B:
0: [  38  -46 -360   52   37  207  147   59  -40  206  155  166   59 -124
  -19 -133  -32 -221  227  -65  217  259 -175   52  228  116  156  -55
  -55  -64  168 -122   38   33]
1: [ 105 -621 -122  179  -36 -518  224  -21  161  -24   44   39  -18  -45
  158 -112  594 -211  310 -353    1  413  114  121   -5  409  -63  -36
 -289  269   72  128 -170 -523]
2: [ 426 -224 -332  253   43   -6  280 -303  273 -120   47  287  -81   -8
   94   25  279 -595  291   78   67  115   18  134  132   15   36  118
 -201   96  266  185   12  -37]
3: [ 117  -96  332  139 -367 -231   59  244  109   88   99  205 -183   99
  226 -128   30  -13 -327 -252  -15 -169  224   74  -44  566  -26 -204
 -499  316   98 -136   60 -146]
4: [  53  361 -261  -76 -114  298  200 -190 -108   31  -12  -89  -92  112
 -154  231 -108  103  193  205  191 -180  -61  277  166 -155  217   -7
  297   -9   67  -34  263  379]
5: [-217  314  106 -214  117  301   22   29 -331   53 -128  -13 -162 -102
 -155   56 -258   82  -51   48  183 -219 -155  -41   23 -137  269   24
  268 -115  -16 -177  210  323]
6: [-193 -301   78   68  132  -13  229   98 -301  134   85 -138   15 -362
 -107 -181   37  -61  165 -259  293  140  145   22  -41   64  389 -101
 -106    6   29 -224   75 -120]
7: [-101  -20  -42  -87 -160  -87  231 -100 -117   91   40 -155  -76   54
 -118  164  100  267  157  -14  108  -23   36  210    0    5  223  -12
  106  169   -3  -56  217   30]
8: [ 286 -311 -115  331  230  -11  287 -194   15 -210  -63   17  -75 -251
   63 -131  277 -642  312 -130  244   73  264  135   44   56  174  -44
 -147   -8  150   84  -95  -76]
9: [ 288   56   31  103   56  149   -9   -9  158  -69  -57  515 -217  -16
  186  -98  -56 -575 -154   30   10 -130 -120 -121   93  178  -45   75
 -292    5  242   23   23   97]
10: [ -89  205  135 -264 -130   11  -75 -117 -223   51 -190  230 -275  105
 -110  280  -76  207  -67  131  -38 -343 -228   43  131  -55   55  250
   57    7   74   -7  319  217]
11: [-252  184  170 -300  -15   37 -129   82 -309   97 -194  158 -215   -1
  -85  116 -110  223  -95  -43   24 -190 -264  -62   98   70   63  124
  112  -50   -5 -101  192  142]
12: [  39 -137  -21 -131   83 -339  157 -131  303 -182 -133   55 -189  225
  152  102  424 -104   74  -55 -206  258 -215  -98 -238  126 -118   69
  193  319  -48  236 -125 -254]
13: [ -52 -225  116 -117  119 -192   17 -115 -120  -48 -177  222 -206  -94
  -19   75  198 -140   79  -60  -23  -17 -144  -82    7    7   53  239
  -78   41   74   66   86 -118]
14: [-334  -37  461 -186  308 -108  143  -47 -359 -207 -304 -320 -251 -205
 -121   56   91   77  -22 -143  122 -178  112  -97 -345 -157  334    9
  336   68 -190  -61   67   17]
15: [-344  155  272 -307  -10   71 -185  332 -274  233  -73  244 -159  -47
   -6  -97 -237  214 -285 -160   11  -52 -330 -227   26  236   74   -2
  -20  -14   -6 -246  125   55]
16: [  27   99  119    9 -134  130  -35  175 -117  141   18  286 -142  -47
   63 -101 -181 -113 -172  -97  114 -179  -34   -9  145  277   77  -58
 -271    3  149 -177  132  112]
17: [  55 -236 -146  -63  172 -191  109   16  306  -17    4  279  -83   67
  183 -107  299 -332   72 -118 -133  443 -336 -227 -117  206  -98   52
  -20  200   73  126 -171 -299]
18: [ -97  114  519 -181 -289 -242 -167  229  -56   33 -157  255 -336  192
  156   35  -38  226 -456 -171 -145 -354  -27  -78  -82  441 -115  -29
 -227  242  -10  -84  123  -26]
19: [-219   36   91 -228 -270  -52 -134  332 -136  375  108  349  -87   53
   35  -68 -163  293 -222 -165  -26   32 -311  -94  153  384   -5   -8
 -255   90   92 -235  182  -51]
20: [ 192   64 -568 -156  288  109  108 -322  275 -129 -141  321  -95  159
   23  164  277 -435  383  226  -88  359 -572  -82  132 -185 -125  287
  374  -27  141  312  -73   46]
21: [   3  -32  303  -88 -224 -294  -67  150   87   11  -90  252 -256  187
  189    1  123   62 -275 -177 -144 -117  -51  -48  -59  438 -150  -29
 -238  261   26   -3   24 -151]
22: [-141    9  262 -133 -127  -16 -103   44 -403  131 -142  222 -222 -124
 -106   96 -115  138  -87  -72  107 -357  -27   55  195  109  134  155
 -206  -65   95 -148  296  120]
23: [ -42  -61 -131  -29  -15  -28  112  -43 -137   42  -41  -13  -74  -42
  -57   51  132    5  214  -82  139   54  -42  145  128   90  114    9
   56   15   46  -13   83   -1]
24: [ 365 -130 -160  227  129   96  240 -159  268 -122   52  301 -105  -60
  147  -95  115 -647   84   49   78   81    0  -21    6   56   80   25
 -199   86  224   88  -33   -3]
25: [ 116 -328  -41   58  121 -115  -27  196  215  106   74  569  -70 -108
  248 -308  132 -537  -85 -224  -58  343 -281 -291   40  397 -110   44
 -429   80  215  -10 -152 -311]
26: [-140   29  317  -73 -344 -133   91  151 -155  181   84  -22 -157   65
  -16   46  -86  366 -212 -131   55 -236  135  125  -57  266  186 -125
 -193  240    4 -214  255   15]
27: [-253  -24   80 -228 -198 -186  125   76  -94  185   48  -82  -91  111
  -66  114   73  439  -10  -98  -13   67 -128   55  -79  140  137  -26
   79  239  -56 -108  180  -81]
28: [-313  -87  201 -256   -9 -232   54  -15 -290   39 -164 -124 -169  -31
 -128  149  161  341   78 -130   29  -41  -85   39  -70   25  148   90
  172  110 -101  -45  151  -82]
29: [ 268 -195 -110  231  210   48  266  -91  223 -138   36  169  -77 -123
  150 -171  165 -634  107  -64  110  177   50  -60  -83   81  120  -53
 -140  102  158   61 -102  -85]
30: [-265   87  378 -248  196  -34 -148  230 -210  -36 -257  154 -255  -82
   65 -104  -59  -33 -256 -197   -9  -90 -205 -281 -132  194   31    8
   77    0  -72 -102  -26   -8]
31: [ 265  183 -135  105   48  189  226 -159  182 -150  -25   81 -148   92
   74   27   29 -367   51  113   93  -67    3   84  -11    0   94  -59
   91   89  109   70   29  194]
32: [ -32  219   73  -87 -217   -2  151  -72 -115   -2  -69 -144 -175  151
  -60  198   10  266    6   22   91 -247   93  238    6   65  142  -72
  147  157  -24  -42  210  181]
33: [-297  173  644 -250 -321 -205 -115  289 -255  102 -121   26 -308  124
   38   62 -150  504 -477 -203  -61 -421   65  -30 -159  361   64 -106
 -119  240 -107 -224  231   38]
34: [-193 -248   43  -24   -1 -170  335  150   64  159  215 -196   38  -58
   19 -152  142  132   37 -232   82  366   15  -45 -277  170  279 -207
   15  305  -56 -158   -8 -264]
35: [  73 -175 -252   98  474  155  213  -47   58 -109  -46   85  -12 -248
   56 -227  168 -624  279 -111  184  385 -159 -162  -43  -42  163  -26
  137  -78   83   37 -197  -77]
36: [ 214 -235  373  217 -290 -330  251  199  415   -1  211  151 -164  146
  340 -202  147 -177 -390 -249 -106   25  276  -45 -339  539   13 -278
 -508  530   70  -68  -47 -306]
37: [ 161 -134  176  211  -95   16   64  211   36   71   95  302 -116 -129
  190 -265  -53 -366 -199 -222  122  -71  142  -35   45  414   71 -159
 -482   99  180 -155    5  -70]
38: [ 270  204    2  120  295  340  184 -133  156 -229  -97  211 -197  -65
  115  -90 -109 -663  -82  130  115 -115  -46 -136 -114 -108  154  -10
   84  -18  136   39  -19  254]
39: [ -44 -186 -363    6 -138 -245  394 -155   52   37  111 -382   58  120
  -79  140  417  252  471 -113  128  344   69  353   -5   85  152 -133
  261  255  -58   70   27 -183]
40: [ -78  169  357 -272 -154 -149  -24   33   84   -2 -121  248 -314  248
   87  153  -25  179 -356   49 -214 -218 -222 -155 -200  126  -30  109
   -9  277  -11    4  179   33]
41: [ -19  -69  373    4 -101 -168  177    1  -37  -55  -35  -19 -224   -2
   43   32   50   38 -183  -93   27 -220  186   27 -217  132  188  -58
 -144  257   -2  -74  142  -32]
42: [   8  207  220 -183  -96 -138  -37  -94  -31 -161 -281   94 -326  217
   52  222  120   88 -118   21  -98 -293  -75   56  -33  122  -94   85
  143  138  -28  109  103  111]
43: [  95  -93 -276  203  225  232  330   23   28   10  132  -91   70 -223
   18 -243   42 -430  261 -121  307  303   61   41   -1   48  284 -214
   58  -16   86 -110  -92    3]
44: [ 315 -286  -66  302  171    0  300 -180  158 -159   28  157 -101 -173
  111 -127  212 -646  160  -53  155   60  185   39  -31   48  169    5
 -249   88  190   75  -39  -79]
45: [-232  347  -57 -207  -33  274  334  145   94  194  236 -254   12  138
  -59  -21 -237  295 -125   54  100  199 -195  -71 -302  -55  362 -275
  416  250 -102 -241  132  173]
46: [ 160 -202  364   36  221 -109 -113 -118 -118 -230 -330  491 -359 -209
  114  -19  106 -576 -126  -62  -20 -321  -10 -181   38   79  -27  287
 -347  -59  184  109   43  -22]
47: [ 141  -26   53  -69  193  -78  -19 -148   95 -223 -267  330 -276   47
  120   60  202 -409   -5   15  -93  -48 -204 -136  -10   57 -117  201
   23   40   89  197  -47  -19]
48: [-181 -161  -12   23  104 -122  351 -161 -317 -101 -105 -534  -47 -171
 -189   96  285  156  400 -165  292   36  278  289  -78  -93  367 -113
  316   71 -130  -28   72  -26]
49: [ 156  146  -87 -128   30   75 -115  -58  111  -39 -153  526 -233  127
  118   66    9 -325  -75   88 -105  -68 -375 -126  166  118 -166  208
  -64  -17  181  118   52  103]
50: [  64   64 -230   -8 -179    1  275 -389 -226  -43  -86 -236 -110   56
 -232  372  180  210  426  153  202 -231  154  476  203 -195  231  109
  220   39   53   77  315  223]
51: [ 196 -453  456  283  120 -278  120  -46  -53 -225 -151  197 -260 -280
  164 -163  231 -548 -104 -259   89 -231  388  -33 -126  240  118   34
 -518  124  133   20  -22 -216]
52: [-131  413  195 -195 -126  137  149 -148 -267  -68 -168 -263 -241  124
 -174  297 -133  355  -38  143  131 -440   81  216  -73 -173  273  -23
  375   85  -91  -69  317  381]
53: [ 209  -46  264  122   52   49   36  149  213  -34   30  457 -209  -49
  255 -238  -88 -526 -354  -97  -25  -80  -29 -251 -124  297   15  -49
 -401  146  179  -70  -26  -36]
54: [ 407 -145 -100  283 -229 -194  326 -225  278 -162   44    3 -139  164
  142   94  332 -265  155  -17   49  -72  309  328    6  219   13  -95
 -197  302  137  160   38  -65]
55: [  42   41 -285   18 -141    2  384 -369 -166  -39  -17 -361  -57   63
 -231  331  209  215  469  125  233  -90  166  474  122 -211  295   19
  309   94   14   59  264  180]
56: [ -74  -73 -182 -147  112  -78   -4 -137 -189  -30 -208   99 -128  -30
  -82  131  233  -46  304  -54   64   76 -228   74  199    7   -3  185
  169  -78   48  100   48  -13]
57: [-118 -281  460  105 -279 -251  108  212 -281  172   79    3 -136 -184
   12 -109   -5  167 -183 -327  158 -250  369  130  -30  374  244 -139
 -503  192   53 -270  207 -149]
58: [ -57  231  283  -31 -435 -102  219  115   -4   73   92 -254 -163  254
   39  113  -54  448 -235  -83   56 -272  264  250 -173  282  170 -299
   14  374  -84 -169  216  102]
59: [-218  128  215 -269 -343 -164  -33  143 -151  204  -14   80 -178  193
  -27  158  -44  499 -186  -77  -58 -175 -138   72   19  250   34    3
  -36  206  -16 -134  254   25]
60: [ 117 -133   44   38  158 -168  301 -220  199 -247 -101  -87 -172   52
   71   67  320 -258  112   -5  -19   87   52    5 -268  -41  110    8
  155  252  -12  165  -50 -100]
61: [ -89  623 -132 -410 -119  363  -58 -162 -150  100 -150  231 -238  264
 -181  381 -302  275  -52  379  -24 -339 -487   36  187 -254   77  245
  406  -63   74  -13  392  523]
62: [-224  215  -29 -328   37   23  -34   38 -122   55 -150   57 -159  124
  -56  126    9  209    7   -5  -25   44 -369  -64   11   35    9   64
  322   38  -53  -16   81   89]
63: [   3   58  158   11  -34   99  224   63   55   61  111   58 -114  -23
   36  -81 -123  -88 -170  -19   89  -52   29  -60 -182   63  257 -114
  -76  189   59 -151  134   64]
64: [  89  -30 -247   68 -303   84  145  -49 -140  249  162  138   -8  -16
  -91   87  -36   87  197    5  197  -68   23  308  340  139  164    5
 -219   19  205 -124  275  110]
65: [-275  322  -58 -219  -45  156  368   46   12  113  147 -453   -6  161
 -114   84  -97  429    8   42  115  154  -89   61 -314 -102  369 -280
  545  271 -179 -175  135  152]
66: [-192  104   16 -229 -201 -130   60   58 -100  134  -25  -63 -120  173
  -48  147   72  396   11  -74   -6   12 -153  108    6  174   51  -35
  162  178  -55  -57  147   -6]
67: [ 138 -246 -202   43  311 -132  279 -235  226 -213  -89   33  -96  -24
   78   -4  400 -453  292  -22   -1  334 -120  -69 -152  -61   61   79
  173  142   41  215 -143 -184]
68: [ 160   44   -3  -34  -70  -34  162 -100  259  -28   25  240 -174  170
  106   74   70 -175  -85   98  -93    2 -147  -56 -111   66   22   57
  -49  240  115   70   84   12]
69: [-306  440  613 -397 -220    6 -165  150 -289   54 -235   97 -384  177
  -49  203 -294  490 -508   31  -89 -566 -139 -101 -144   91   91   50
  102  139  -97 -187  333  274]
70: [ 149 -140 -186   27  305   62  155 -102  222  -91  -23  294  -89  -75
  114 -116  159 -569  117    4    6  290 -265 -205  -62   -5   42   93
    4   48  145  105 -110  -90]
71: [-133 -238   36   27  262  -10   70  116 -238   12  -79   25  -57 -301
    1 -212  107 -266  146 -273  209  165  -18  -86   22  147  181  -45
  -37  -76   32 -110  -74 -123]

[ 120 -245 -184  -96 -175 -274 -106 -239   37 -119  166 -127  -79  282
  139  169   40 -221 -269  322    5  318  -91    4  -74  198 -126   69
   25  254  125  -42   32  373  110]  19
[ -45 -541  157   67   67  130 -381  237   -4  102 -137  -11 -346 -222
 -319  106 -216   63   96   -6 -244  -96  227 -232 -161 -350   -5   32
  -68  491 -251   53  279  -49 -141]  58
[-371  392  388  163   59   75 -199   -2  244 -142  107  -41 -110  -62
  155  105  -92  -26   24 -136 -240 -378  464   43 -110 -326  110  258
 -258 -385 -302  264 -141   24 -309]  50
[-177  343   25   -1 -152 -219  173  -58  191 -102  293 -239   61   31
  251 -110  -26 -183 -324  117  117   96  101   23  -85  183   78  -21
   17 -199  253  140  113  345  156]  49
[-133 -149   69  -16 -100  -64  -34   20   85   30  130 -213  -43 -100
  -40 -201 -186 -233 -244  -64  -89    4   38 -243 -181  -98   60 -122
  142  258   50  135  361  183   65]  40
[ 125  -27  -71    0   70   45  -15   27  -22   19  -49  -31 -139  -80
 -125  158  -62  155   29  300  141  116   56  -19  114   98 -247 -106
  -90   50  116 -123  116  107  128]  63
[ -66 -148   88   91  -26  160 -177   -9    6  120  -83  -23 -200  -35
  -69   66  -47 -107  -26  163  -55   56  188  -77   -9 -106  -25   26
 -189  203  -31   61  209  -58  -15]  41
[-105  131  102  114   74  -25 -162  150   56 -121  -59  -13  -72 -101
 -125  346  -89  128  177  108  -28 -121  294   -2  -54  -96 -133  -63
  -80 -194 -231    5   32  120  -77]  31
[-129  195  -10   40  -34 -121 -250 -318   31  -94  144  -32  266  269
  133  159   53 -390   31 -175 -267 -229   25  -42 -131 -212  -39  -49
   84 -178 -315   60  -63  198 -213]  56
[  78 -650   -4   15  -69  123 -202  251   23  411   37  -54 -510 -180
 -132 -204   -7   70 -187  245  -28  270  119  -58  -36  -50  235  290
 -320  793  415   89  263  -39   87]  36
[ -91  191  187  -31    1  -38  -57 -296  168 -396   25 -104 -177  126
  181  237 -183  -50 -191  233  -45   -8  176  -30   20   26 -351   88
  -81 -267 -229   38  -64  211  -55]  9
[ 298   18 -205  -23  249   51 -265 -191 -162  -82 -145  172   79  104
 -224  485   27  195  393  177  -32 -126  -86   24  214  -56 -516 -150
  -32 -131 -254 -327 -203   96 -112]  43
[-120 -334   35   21 -193   19  -80  -19   34  182   66 -187 -180   -5
   14 -204  -80 -354 -323  120  -47  213   70 -200 -170  -31  143  -30
  -19  488  167  156  444   60  131]  18
[-267  434  180    7 -113  -49  224 -121  229 -100  250 -250    9  -44
  263 -253 -125 -221 -379   29   75  -19  149  -60  -54   81   49  -14
  -17 -264  216  221  181  213  115]  10
[  88  303  -58  -36  145   49   25 -287  -75 -253 -116  -34  199   37
 -118  278 -185  -37  121  114   73 -121  -82 -158  145   19 -580 -432
  205 -359 -276 -197  112  153   46]  5
[ 119 -124   43  -58   10  111  -96 -288   60  -87  -19  -23 -329  113
  109  118  -65   14 -190  393   22  183   54    6  161   81 -309  183
 -257  126   74  -47  -31   66   32]  37
[  -9  388   38   70  104  251   38 -135   48  211   75   41  -72  -26
  122  -94  120   45   21  162  109  -58  125  139  252   10  -29  133
 -375 -196  285   29  -76  -96    0]  8
[ -11  217 -109   29  -25  -14   51   -8   40  234  212  -67   62   -6
   84 -152  132  -80  -83   73  100   39   13   75   63   69  128   11
 -139   -4  379   51   59  124  103]  23
[ 260  -65 -149  -39  164  154 -346 -521 -162 -112 -180  178   23  330
  -54  449   41  -93  233  215 -154  -69 -121   -9  232 -116 -573  -48
  -96  -49 -369 -261 -199    3 -181]  6
[ -58  103  -13   51   -3    7    3  126   74  239  176  -71  -56 -124
   14 -162   53    6  -57   37   36  -16  115   34    7  -17  184   64
 -160   83  319   92   96   90   52]  7
[ 208 -126 -295 -101  -63 -138  -49 -353 -136  -91  -11  -82  186  244
  -52  201  -18 -286  -75  233   65  209 -278 -162   32  159 -405 -363
  246  133  -33 -199  212  284  171]  15
[ 257  150 -294  -34  199  -15 -221 -335 -199  -71  -69  138  328  218
 -160  410   73  -46  372   31  -61 -179 -216  -24  166  -73 -489 -311
  147 -213 -284 -313 -140  158 -102]  35
[ -33  215  152   49   96  154 -157 -222   94  -86   -2   39 -182   69
  114  187  -18   56   13  178  -71 -104  216   80  146  -92 -202  207
 -314 -213 -105   14 -180   -9 -146]  44
[  55    9   -7   57   97   17 -293 -155  -27 -112  -85   85  -61  136
  -56  423    7   27  197  168 -107  -70  141   39   61 -101 -278   36
 -136 -104 -292  -90 -142   86 -162]  29
[-241  438  176  157   62   97   29  270  176  236  204  -54  -49 -256
   55 -180   49  121   40  -84   16 -231  338  112    1 -131  320  151
 -299 -234  260  207   -5    5  -61]  55
[   9  409  -24   90   96   47  138   73  -16  -94 -114  -31   49 -128
 -127  304  -69  193  163  315  290   38  172   18  156  182 -339 -324
  -44 -390   23 -133  132  108  178]  38
[ -49   42    0  -34   -9  -76 -187 -415  -13 -281  -10  -78  166  236
   33  232 -152 -359  -46  -31 -199 -129  -57 -212  -88 -140 -356 -229
  236 -110 -448  -35   99  217 -104]  11
[ 172  -57 -321  -46  -29   34   38 -254 -223  209  -26  -69  298   91
 -150  -59   13 -362   -5   76   99  125 -319 -231   69   74 -255 -513
  256  215  127 -164  417  101  222]  30
[-135  184  226   40  -45 -116 -177 -173  265 -326  134  -58 -309  189
  310  325  -24   49 -182  302  -90   35  360  195  -18   39  -97  445
 -346 -260 -132  120 -317  229 -159]  64
[-187  203   42   60  -77  -51  -66 -141   56    1  127 -120  151   76
   90  -14  -21 -323  -96  -83  -95  -99   86  -86 -116 -106   43 -112
   56 -102  -68  127  157  146  -36]  47
[  19   -4   42  -17  -42  -46 -111 -263   58 -258  -47  -61 -185  180
  101  341  -70  -58 -134  397   27  174  130   15   53  115 -342   59
 -127  -79 -133  -41  -15  177   27]  16
